Below are the code and all the weights of a small trained network. Each question names an input and a class and asks about switching units off, where a switched-off unit gives its printed mean instead of its output.

import numpy as np


def w(rows, s, z=0):
    codes = np.array(rows[::2]) - 128.0
    scale = np.full(codes.shape[1], s)
    scale[-1] = z or s
    return codes * scale


def f(y):
    return np.maximum(y, 0)


def log_softmax(a):
    a = a - a.max(-1, keepdims=True)
    return a - np.log(np.exp(a).sum(-1, keepdims=True))


def net(x, mask):
    res = np.array(x, float).reshape(1, 2) / 4 @ E
    y = f(res @ A[0][:, :-1].T + A[0][:, -1])
    res = res + np.where(mask, y, B[0][:, -1]) @ B[0][:, :-1]
    return log_softmax(res[-1] @ U[:, :-1].T + U[:, -1])


A, B = {}, {}
E = w([
[68,55,134,108,114,159,51,140,58],'x0',
[116,112,200,161,4,76,117,120,149],'x1',
],0.016)
A[0] = w([
[184,254,122,161,121,84,188,109,175,251],'N0',
[83,101,123,164,42,117,98,58,160,119],'N1',
[160,161,20,70,226,219,159,118,80,193],'N2',
[85,101,210,165,35,85,117,129,85,245],'N3',
[50,103,179,85,106,113,26,123,40,228],'N4',
[141,192,153,227,101,24,165,67,219,183],'N5',
[36,65,122,121,198,219,70,150,38,200],'N6',
[49,172,126,169,42,145,62,122,144,69],'N7',
],0.0097,0.0025)
B[0] = w([
[181,176,85,166,120,163,197,80,184,233],'N0',
[71,128,149,124,191,58,44,222,156,183],'N1',
[70,159,94,93,138,77,193,116,180,254],'N2',
[73,83,163,170,155,148,33,178,133,215],'N3',
[124,122,246,133,61,165,79,139,95,205],'N4',
[157,166,177,205,107,166,84,164,226,227],'N5',
[221,184,79,172,144,231,132,100,127,216],'N6',
[50,102,97,129,153,98,121,82,104,172],'N7',
],0.012,0.021)
U = w([
[199,250,105,187,71,199,147,113,173,202],'0',
[75,139,117,235,119,34,79,190,179,2],'1',
[82,186,1,30,170,81,173,74,190,209],'2',
[176,90,173,85,81,115,191,130,95,37],'3',
[51,20,196,82,59,59,31,204,111,181],'4',
[156,78,153,151,87,172,55,119,67,109],'5',
[105,112,134,103,91,114,193,194,121,53],'6',
[110,144,101,81,62,92,125,118,119,55],'7',
],0.0098,0.0043)

Each question gives the input, the list of numbers given to net, and the class t.
The units are the neurons (one row each of A and B). Each row of codes is followed by its name. A weight is (code - 128) times the scale printed after its matrix; where a second scale follows, it is the last column's (A, B and U).
mask holds one flag per neuron, in row order. A switched-off neuron (its flag False) gives its mean, the last column of its row in B, instead of its output. The means were averaged over made-up inputs and are rounded, as every weight is.
A unit's drop is (log p(t) with every unit on - log p(t) with that unit switched off) / (log p(t) with every unit on - log p(t) with every unit switched off).
The circuit of an input: a set's keep is (log p(t) with only the set's units on - log p(t) with every unit switched off) / (log p(t) with every unit on - log p(t) with every unit switched off). Starting from all 8 units, units are removed one at a time, each time the one whose removal leaves the highest keep (on an exact tie, the one counted first), for as long as the keep stays at least 0.8.
circuit, biggest first: the units of the circuit, biggest drop first
top k neurons: the k neurons with the biggest drops, biggest first
drop when u is switched off: that unit's drop, to one decimal
input [-8,-6], class 2: circuit, biggest first	N2
input [-2,-2], class 2: circuit, biggest first	N5, N4
input [8,-1], class 5: circuit, biggest first	N6, N4, N0, N5
input [-1,-1], class 2: top 3 neurons	N5, N6, N4
input [7,-1], class 5: circuit, biggest first	N0, N6, N4, N5
input [0,3], class 4: circuit, biggest first	N0, N6
input [0,1], class 4: circuit, biggest first	N6, N0
input [4,1], class 5: top 2 neurons	N6, N2
input [-5,6], class 1: top 3 neurons	N6, N1, N3
input [-7,8], class 1: top 4 neurons	N1, N6, N3, N7
input [-6,-5], class 2: top 3 neurons	N2, N6, N4
input [2,-4], class 2: top 4 neurons	N5, N2, N0, N4
input [-1,6], class 1: top 2 neurons	N5, N4
input [-1,-3], class 2: top neuron	N5
input [4,0], class 5: top 2 neurons	N0, N6
input [-6,7], class 1: drop when N1 is switched off	1.2
input [-1,8], class 1: drop when N5 is switched off	2.6
input [-4,5], class 1: drop when N6 is switched off	1.2
